Here is a tiny trained network, its code and every weight. The questions are about switching its units off for an input and a class, where a switched-off unit gives its printed mean instead of its output.

import numpy as np


def w(rows, s, z=0):
    codes = np.array(rows[::2]) - 128.0
    scale = np.full(codes.shape[1], s)
    scale[-1] = z or s
    return codes * scale


def f(y):
    return y / 2 * (1 + np.tanh(0.7978845608 * (y + 0.044715 * y**3)))


def log_softmax(a):
    a = a - a.max(-1, keepdims=True)
    return a - np.log(np.exp(a).sum(-1, keepdims=True))


def net(x, mask):
    res = np.array(x, float).reshape(1, 4) / 4 @ E
    y = f(res @ A[0][:, :-1].T + A[0][:, -1])
    res = res + np.where(mask, y, B[0][:, -1]) @ B[0][:, :-1]
    return log_softmax(res[-1] @ U[:, :-1].T + U[:, -1])


A, B = {}, {}
E = w([
[102,190,208,106,64,34,125],'x0',
[123,75,61,50,165,41,125],'x1',
[146,157,114,21,41,183,120],'x2',
[86,255,65,98,219,141,134],'x3',
],0.0086)
A[0] = w([
[112,198,123,123,153,107,133,103],'n1',
[125,157,97,62,101,172,123,104],'n2',
[119,105,74,88,173,50,132,122],'n3',
[118,126,131,71,102,181,127,136],'n4',
[155,128,139,126,119,125,131,68],'n5',
[127,88,157,130,86,109,124,86],'n6',
[143,130,130,77,97,147,133,116],'n7',
[114,224,84,122,194,140,134,113],'n8',
[133,131,98,134,115,112,123,182],'n9',
[125,200,178,221,115,211,128,94],'n10',
[112,125,128,113,138,137,128,217],'n11',
[120,89,100,132,168,184,141,94],'n12',
[129,63,55,136,177,236,133,115],'n13',
[130,88,92,86,143,76,133,88],'n14',
[125,144,106,96,75,168,121,89],'n15',
[131,140,131,197,161,77,122,91],'n16',
[130,197,109,115,181,133,128,96],'n17',
[117,119,112,191,160,104,108,126],'n18',
[144,120,89,137,147,165,113,98],'n19',
[120,61,164,136,85,114,137,128],'n20',
[141,139,122,135,131,124,125,248],'n21',
[139,155,136,156,111,150,130,73],'n22',
[135,109,98,87,139,88,117,95],'n23',
[115,223,192,126,83,5,132,88],'n24',
[115,118,155,204,209,91,142,120],'n25',
[137,37,138,162,90,139,132,88],'n26',
],0.017,0.012)
B[0] = w([
[158,76,104,160,145,128,66,175],'n1',
[188,107,72,99,103,90,194,185],'n2',
[55,70,190,73,136,169,150,208],'n3',
[157,133,118,113,79,88,192,177],'n4',
[154,76,88,79,170,123,105,121],'n5',
[145,76,81,127,156,121,65,167],'n6',
[167,108,99,118,118,106,191,162],'n7',
[163,57,127,225,98,135,64,224],'n8',
[103,160,160,167,97,139,144,161],'n9',
[17,39,207,41,156,179,149,228],'n10',
[111,193,172,203,72,156,157,185],'n11',
[148,156,99,68,196,108,83,171],'n12',
[134,245,127,111,226,114,84,232],'n13',
[78,51,151,66,158,156,133,174],'n14',
[166,86,56,71,132,104,183,161],'n15',
[186,109,65,83,110,94,182,174],'n16',
[155,47,96,154,125,128,63,185],'n17',
[164,126,96,105,94,85,185,174],'n18',
[127,145,95,77,185,118,91,157],'n19',
[163,100,136,209,112,149,92,200],'n20',
[108,218,206,214,49,137,154,211],'n21',
[110,53,88,46,160,126,111,138],'n22',
[94,75,143,65,145,154,133,163],'n23',
[145,254,98,80,255,114,75,255],'n24',
[186,145,75,101,63,101,225,209],'n25',
[152,49,96,174,132,127,48,194],'n26',
],0.029,0.016)
U = w([
[144,236,108,97,215,113,82,139],'0',
[184,40,97,216,100,151,46,100],'1',
[193,118,66,79,59,71,254,139],'2',
[38,52,201,35,132,209,162,91],'3',
[95,241,209,224,38,156,160,252],'4',
[30,162,68,110,70,95,74,42],'5',
],0.0078,0.0047)

Each question gives the input, the list of numbers given to net, and the class t.
The units are the neurons (one row each of A and B). Each row of codes is followed by its name. A weight is (code - 128) times the scale printed after its matrix; where a second scale follows, it is the last column's (A, B and U).
mask holds one flag per neuron, in row order. A switched-off neuron (its flag False) gives its mean, the last column of its row in B, instead of its output. The means were averaged over made-up inputs and are rounded, as every weight is.
A unit's drop is (log p(t) with every unit on - log p(t) with that unit switched off) / (log p(t) with every unit on - log p(t) with every unit switched off).
The circuit of an input: a set's keep is (log p(t) with only the set's units on - log p(t) with every unit switched off) / (log p(t) with every unit on - log p(t) with every unit switched off). Starting from the 12 units with the biggest drops (on a tie, the unit counted first), units are removed one at a time, each time the one whose removal leaves the highest keep (on an exact tie, the one counted first), for as long as the keep stays at least 0.8.
units of the circuit, in order: the units of the circuit, biggest drop first
top k neurons: the k neurons with the biggest drops, biggest first
drop when u is switched off: that unit's drop, to one decimal
input [-6,-7,-6,-6], class 3: units of the circuit, in order : n10
input [-6,-1,-6,-6], class 0: top 3 neurons : n13; n8; n12
input [4,6,8,-7], class 2: top 2 neurons : n8; n7
input [-6,8,4,2], class 3: top 3 neurons : n3; n24; n14
input [1,5,-2,-5], class 1: top 2 neurons : n10; n20
input [3,-6,5,-6], class 1: top 3 neurons : n20; n3; n26
input [-5,5,-7,4], class 2: top 2 neurons : n25; n24
input [3,4,3,2], class 3: top 2 neurons : n13; n3
input [-5,-4,7,5], class 2: top 2 neurons : n2; n24
input [3,4,4,-1], class 2: top 2 neurons : n10; n13
input [-7,5,4,-7], class 0: top 3 neurons : n13; n8; n12
input [2,0,-3,-4], class 1: top 2 neurons : n26; n13
input [-7,-8,7,1], class 3: top 3 neurons : n10; n24; n25
input [0,-6,-7,-1], class 2: units of the circuit, in order : n25
input [4,5,4,6], class 1: top 2 neurons : n8; n10
input [-7,-6,5,8], class 1: top 2 neurons : n8; n24
input [-3,-4,8,8], class 1: top 4 neurons : n8; n17; n25; n1
input [-3,-1,-3,2], class 4: drop when n24 is switched off : 0.8
input [5,-7,2,-1], class 3: drop when n10 is switched off : 3.7
input [7,-1,8,4], class 2: drop when n16 is switched off : 0.0
input [-8,1,6,-6], class 0: units of the circuit, in order : n13
input [6,-7,-6,-5], class 3: drop when n12 is switched off : 0.2
